Below are the code and all the weights of a small trained network. Each question names an input and a class and asks about switching units off, where a switched-off unit gives its printed mean instead of its output.

import numpy as np


def w(rows, s, z=0):
    codes = np.array(rows[::2]) - 128.0
    scale = np.full(codes.shape[1], s)
    scale[-1] = z or s
    return codes * scale


def f(y):
    return y / 2 * (1 + np.tanh(0.7978845608 * (y + 0.044715 * y**3)))


def log_softmax(a):
    a = a - a.max(-1, keepdims=True)
    return a - np.log(np.exp(a).sum(-1, keepdims=True))


def net(x, mask):
    res = np.array(x, float).reshape(1, 3) / 4 @ E
    y = f(res @ A[0][:, :-1].T + A[0][:, -1])
    res = res + np.where(mask, y, B[0][:, -1]) @ B[0][:, :-1]
    return log_softmax(res[-1] @ U[:, :-1].T + U[:, -1])


A, B = {}, {}
E = w([
[115,111,80,139,140,69,99,123,133],'x0',
[40,159,134,173,124,167,113,250,110],'x1',
[73,94,77,39,139,137,61,149,198],'x2',
],0.018)
A[0] = w([
[194,99,140,142,164,97,136,90,124,244],'n1',
[161,133,102,68,134,163,126,91,214,152],'n2',
[87,123,169,207,99,92,143,201,33,182],'n3',
[38,119,121,97,169,151,122,153,142,109],'n4',
[125,115,166,25,134,117,94,96,201,173],'n5',
[164,114,135,142,154,87,145,133,86,186],'n6',
[122,142,159,130,110,149,110,246,83,140],'n7',
[65,99,63,119,162,158,126,154,116,112],'n8',
[181,85,126,75,118,107,179,108,171,254],'n9',
[153,159,105,169,86,129,151,170,126,122],'n10',
[191,167,137,116,87,171,177,61,125,208],'n11',
[157,113,129,190,100,106,208,166,88,243],'n12',
[154,149,137,182,195,150,93,96,98,175],'n13',
],0.011,0.0056)
B[0] = w([
[197,50,114,160,144,182,82,109,57,200],'n1',
[80,23,93,123,149,78,170,142,170,190],'n2',
[73,197,103,187,78,45,146,135,141,250],'n3',
[124,151,208,80,152,184,92,140,237,200],'n4',
[87,24,112,76,126,100,178,176,156,206],'n5',
[177,125,185,133,94,136,88,94,51,171],'n6',
[103,166,144,92,92,120,151,144,154,229],'n7',
[90,203,172,99,162,199,154,203,154,188],'n8',
[152,2,64,126,152,118,105,117,129,197],'n9',
[118,169,102,130,111,83,157,134,128,167],'n10',
[142,40,98,150,126,123,60,118,81,206],'n11',
[96,141,56,240,45,99,106,129,95,221],'n12',
[197,221,157,202,49,122,105,78,64,165],'n13',
],0.0091,0.021)
U = w([
[211,104,108,161,121,141,68,82,8,235],'0',
[171,152,176,107,162,138,107,110,94,19],'1',
[120,63,70,88,156,111,168,137,152,165],'2',
[186,158,144,103,152,137,164,86,118,27],'3',
[157,147,124,148,152,156,147,118,135,2],'4',
[44,173,98,177,69,76,142,122,110,178],'5',
[158,158,153,98,128,130,145,62,116,29],'6',
[97,178,191,88,160,201,127,172,183,170],'7',
],0.013,0.0037)

Each question gives the input, the list of numbers given to net, and the class t.
The units are the neurons (one row each of A and B). Each row of codes is followed by its name. A weight is (code - 128) times the scale printed after its matrix; where a second scale follows, it is the last column's (A, B and U).
mask holds one flag per neuron, in row order. A switched-off neuron (its flag False) gives its mean, the last column of its row in B, instead of its output. The means were averaged over made-up inputs and are rounded, as every weight is.
A unit's drop is (log p(t) with every unit on - log p(t) with that unit switched off) / (log p(t) with every unit on - log p(t) with every unit switched off).
most important unit: the unit with the biggest drop
top k neurons: the k neurons with the biggest drops, biggest first
drop of u: that unit's drop, to one decimal
input [-2,-5,0], class 0: most important unit : n1
input [-5,-4,1], class 2: top 2 neurons : n2, n5
input [-5,8,1], class 7: top 2 neurons : n4, n8
input [0,1,6], class 7: top 2 neurons : n4, n8
input [3,0,-1], class 0: top 2 neurons : n3, n7
input [0,0,5], class 2: top 2 neurons : n5, n2
input [5,-1,-2], class 0: drop of n12 : 0.0
input [-3,6,1], class 7: drop of n4 : 0.2
input [-3,0,-8], class 0: drop of n1 : 0.2
input [7,-4,1], class 2: drop of n2 : 0.1
